Below are the code and all the weights of a small trained network. Each question names an input and a class and asks about switching units off, where a switched-off unit gives its printed mean instead of its output.

import numpy as np


def w(rows, s, z=0):
    codes = np.array(rows[::2]) - 128.0
    scale = np.full(codes.shape[1], s)
    scale[-1] = z or s
    return codes * scale


def norm(h):
    return h / np.sqrt((h * h).mean(-1, keepdims=True) + 1e-5)


def f(y):
    return y / 2 * (1 + np.tanh(0.7978845608 * (y + 0.044715 * y**3)))


def log_softmax(a):
    a = a - a.max(-1, keepdims=True)
    return a - np.log(np.exp(a).sum(-1, keepdims=True))


def net(x, mask):
    res = np.array(x, float).reshape(1, 7) / 4 @ E
    u = 0
    for l in range(3):
        y = f(norm(res) @ A[l][:, :-1].T + A[l][:, -1])
        res = res + np.where(mask[u : u + 3], y, B[l][:, -1]) @ B[l][:, :-1]
        u += 3
    return log_softmax(norm(res)[-1] @ U[:, :-1].T + U[:, -1])


A, B = {}, {}
E = w([
[93,240,112,199,57,68],'x0',
[103,119,144,169,159,153],'x1',
[41,73,1,143,66,159],'x2',
[140,134,113,119,124,124],'x3',
[122,160,50,122,244,102],'x4',
[137,35,156,213,141,22],'x5',
[225,125,42,121,102,119],'x6',
],0.0041)
A[0] = w([
[111,184,125,55,118,205,21],'L0N1',
[118,234,105,63,123,254,2],'L0N2',
[156,226,168,59,59,194,101],'L0N3',
],0.0063,0.0046)
B[0] = w([
[141,24,64,88,229,76,139],'L0N1',
[110,59,174,240,129,2,208],'L0N2',
[122,126,154,201,139,155,248],'L0N3',
],0.011,0.0017)
A[1] = w([
[171,35,146,46,178,206,1],'L1N1',
[174,149,163,152,70,220,232],'L1N2',
[1,118,64,68,118,163,132],'L1N3',
],0.0072,0.0033)
B[1] = w([
[7,132,133,56,150,82,213],'L1N1',
[97,134,90,122,176,190,251],'L1N2',
[158,107,133,140,40,232,215],'L1N3',
],0.012,0.0026)
A[2] = w([
[92,254,104,197,100,133,5],'L2N1',
[79,86,97,251,194,213,149],'L2N2',
[153,238,200,61,231,133,211],'L2N3',
],0.0077,0.0027)
B[2] = w([
[75,121,91,3,231,105,174],'L2N1',
[208,96,119,125,154,140,255],'L2N2',
[171,158,65,166,79,175,235],'L2N3',
],0.012,0.0051)
U = w([
[138,150,113,138,79,163,237],'0',
[116,57,171,163,153,16,22],'1',
[3,154,139,40,192,119,2],'2',
[125,129,116,113,136,138,205],'3',
[132,125,116,111,132,127,154],'4',
],0.012,0.0024)

Each question gives the input, the list of numbers given to net, and the class t.
The units are the neurons (one row each of A and B). Each row of codes is followed by its name. A weight is (code - 128) times the scale printed after its matrix; where a second scale follows, it is the last column's (A, B and U).
mask holds one flag per neuron, layer by layer. A switched-off neuron (its flag False) gives its mean, the last column of its row in B, instead of its output. The means were averaged over made-up inputs and are rounded, as every weight is.
A unit's drop is (log p(t) with every unit on - log p(t) with that unit switched off) / (log p(t) with every unit on - log p(t) with every unit switched off).
The circuit of an input: a set's keep is (log p(t) with only the set's units on - log p(t) with every unit switched off) / (log p(t) with every unit on - log p(t) with every unit switched off). Starting from all 9 units, units are removed one at a time, each time the one whose removal leaves the highest keep (on an exact tie, the one counted first), for as long as the keep stays at least 0.8.
circuit, biggest first: the units of the circuit, biggest drop first
most important unit: the unit with the biggest drop
top k neurons: the k neurons with the biggest drops, biggest first
k most important neurons of layer l: the k neurons of layer l with the biggest drops, biggest first
drop of u: that unit's drop, to one decimal
input [-4,8,0,3,-4,-5,1], class 1: most important unit	L0N2
input [-3,-4,1,5,-8,-8,-6], class 1: circuit, biggest first	(L0N2, L0N1)
input [-8,-3,5,4,8,1,7], class 2: 2 most important neurons of layer 0	(L0N2, L0N3)
input [-7,7,-2,8,7,3,6], class 2: circuit, biggest first	(L1N1, L0N2)
input [2,0,-7,-6,4,7,-5], class 0: top 2 neurons	(L2N3, L0N2)
input [-3,-1,7,4,3,-8,-5], class 1: top 4 neurons	(L0N2, L0N1, L2N3, L1N2)
input [-5,-3,-6,-2,6,-2,2], class 0: top 3 neurons	(L2N3, L2N1, L0N1)
input [-7,1,4,4,-3,2,1], class 2: top 2 neurons	(L1N1, L2N3)
input [-2,-7,6,-4,-5,-7,3], class 1: circuit, biggest first	(L0N2, L0N1, L2N3)
input [-7,-2,-6,6,1,-8,-1], class 1: top 4 neurons	(L0N2, L0N1, L0N3, L1N2)
input [-6,-8,-8,-5,0,4,8], class 0: top 2 neurons	(L2N3, L0N1)
input [-5,2,-6,3,-6,5,2], class 0: top 4 neurons	(L2N3, L0N2, L0N1, L2N1)
input [1,4,6,8,-6,-7,2], class 1: circuit, biggest first	(L0N2, L2N3)
input [-8,8,-7,-2,1,3,1], class 2: most important unit	L1N1
input [-2,-3,-7,8,-5,5,-3], class 0: circuit, biggest first	(L2N3, L0N2, L2N2)
input [6,-7,-8,-5,3,6,3], class 0: circuit, biggest first	(L2N3, L0N2)
input [-5,5,-6,1,3,-3,-6], class 0: top 2 neurons	(L2N3, L2N1)
input [-5,-8,-1,-6,5,3,1], class 2: top 3 neurons	(L1N1, L0N2, L2N2)
input [6,-6,3,7,-6,-4,-6], class 2: top 2 neurons	(L2N1, L2N3)
input [-6,0,0,3,-6,-6,-1], class 1: top 2 neurons	(L0N2, L0N1)
input [3,-1,7,-7,5,0,-5], class 0: circuit, biggest first	(L1N3)
input [-1,-8,-8,-4,2,5,-2], class 0: drop of L0N2	0.1
input [-4,-6,-8,5,7,2,-3], class 0: drop of L2N1	0.1
input [0,7,0,7,2,-5,-2], class 1: drop of L2N3	0.0
input [-3,-2,-6,4,-4,-8,-4], class 1: drop of L0N1	0.2
input [8,-5,-4,-1,6,-6,4], class 2: 2 most important neurons of layer 2	(L2N1, L2N2)
input [8,8,0,6,1,-1,-6], class 2: most important unit	L2N1
